Below is a small trained network, with its code and all its weights. Each question gives an input and a class and asks what happens when units are switched off, that is, made to give their printed mean instead of their output.

import numpy as np


def w(rows, s, z=0):
    codes = np.array(rows[::2]) - 128.0
    scale = np.full(codes.shape[1], s)
    scale[-1] = z or s
    return codes * scale


def f(y):
    return np.maximum(y, 0)


def log_softmax(a):
    a = a - a.max(-1, keepdims=True)
    return a - np.log(np.exp(a).sum(-1, keepdims=True))


def net(x, mask):
    res = np.array(x, float).reshape(1, 5) / 4 @ E
    y = f(res @ A[0][:, :-1].T + A[0][:, -1])
    res = res + np.where(mask, y, B[0][:, -1]) @ B[0][:, :-1]
    return log_softmax(res[-1] @ U[:, :-1].T + U[:, -1])


A, B = {}, {}
E = w([
[53,232,95,2],'x0',
[185,253,170,224],'x1',
[124,129,123,132],'x2',
[127,128,129,126],'x3',
[244,151,5,95],'x4',
],0.0093)
A[0] = w([
[104,212,143,67,20],'N0',
[32,90,156,143,155],'N1',
[142,204,128,188,38],'N2',
[129,123,187,124,174],'N3',
[62,138,111,40,11],'N4',
[163,63,114,207,49],'N5',
[107,54,99,73,69],'N6',
[95,231,128,31,7],'N7',
[128,34,142,25,133],'N8',
[168,164,211,102,223],'N9',
[209,47,162,186,28],'N10',
[86,205,118,57,39],'N11',
[148,239,200,139,42],'N12',
[65,156,65,92,68],'N13',
[200,141,38,112,144],'N14',
[75,34,68,94,77],'N15',
[124,27,101,158,84],'N16',
[151,59,118,213,91],'N17',
[229,233,222,140,35],'N18',
[94,139,237,106,153],'N19',
[13,139,254,158,126],'N20',
[222,146,39,105,160],'N21',
[192,133,55,101,174],'N22',
[171,169,44,135,159],'N23',
],0.011,0.0019)
B[0] = w([
[159,90,176,141,188],'N0',
[92,98,62,116,195],'N1',
[143,166,118,217,186],'N2',
[136,138,104,93,162],'N3',
[181,147,176,121,198],'N4',
[163,95,198,76,204],'N5',
[179,179,90,231,193],'N6',
[188,141,190,79,216],'N7',
[128,215,81,199,213],'N8',
[113,133,78,163,170],'N9',
[180,121,188,83,220],'N10',
[188,121,230,91,199],'N11',
[101,137,142,215,201],'N12',
[186,98,189,127,183],'N13',
[76,90,77,97,210],'N14',
[186,214,71,228,207],'N15',
[192,151,203,159,193],'N16',
[175,111,160,84,209],'N17',
[117,225,126,177,218],'N18',
[94,107,83,107,195],'N19',
[1,77,49,37,246],'N20',
[103,73,50,93,222],'N21',
[74,62,46,67,202],'N22',
[88,106,103,112,195],'N23',
],0.0088,0.013)
U = w([
[87,45,24,73,226],'0',
[171,192,89,252,146],'1',
[211,78,227,83,5],'2',
],0.012,0.0011)

Each question gives the input, the list of numbers given to net, and the class t.
The units are the neurons (one row each of A and B). Each row of codes is followed by its name. A weight is (code - 128) times the scale printed after its matrix; where a second scale follows, it is the last column's (A, B and U).
mask holds one flag per neuron, in row order. A switched-off neuron (its flag False) gives its mean, the last column of its row in B, instead of its output. The means were averaged over made-up inputs and are rounded, as every weight is.
A unit's drop is (log p(t) with every unit on - log p(t) with that unit switched off) / (log p(t) with every unit on - log p(t) with every unit switched off).
unit that matters most: the unit with the biggest drop
k most important neurons: the k neurons with the biggest drops, biggest first
drop when u is switched off: that unit's drop, to one decimal
input [0,-5,4,2,-4], class 1: unit that matters most : N15
input [4,5,-2,-7,6], class 0: 2 most important neurons : N21, N22
input [0,5,5,-3,5], class 0: 4 most important neurons : N21, N22, N15, N14
input [-6,-5,2,0,0], class 2: 3 most important neurons : N5, N10, N17
input [5,5,-2,-7,6], class 0: 2 most important neurons : N21, N22
input [4,-7,8,7,-6], class 1: 2 most important neurons : N15, N8
input [-7,-6,-2,2,3], class 2: 2 most important neurons : N5, N10
input [8,-7,7,2,2], class 2: 4 most important neurons : N11, N7, N13, N4
input [8,-1,-6,6,-7], class 2: 2 most important neurons : N11, N7
input [-4,-3,5,-3,3], class 2: 2 most important neurons : N20, N16
input [-7,8,-7,8,8], class 0: 3 most important neurons : N21, N22, N14
input [1,5,8,-8,-7], class 0: drop when N20 is switched off : 1.4
input [4,1,5,4,-3], class 2: drop when N14 is switched off : 0.3
input [7,5,-7,-1,5], class 2: drop when N11 is switched off : 0.4
input [6,-4,4,-5,4], class 2: most important neuron : N11
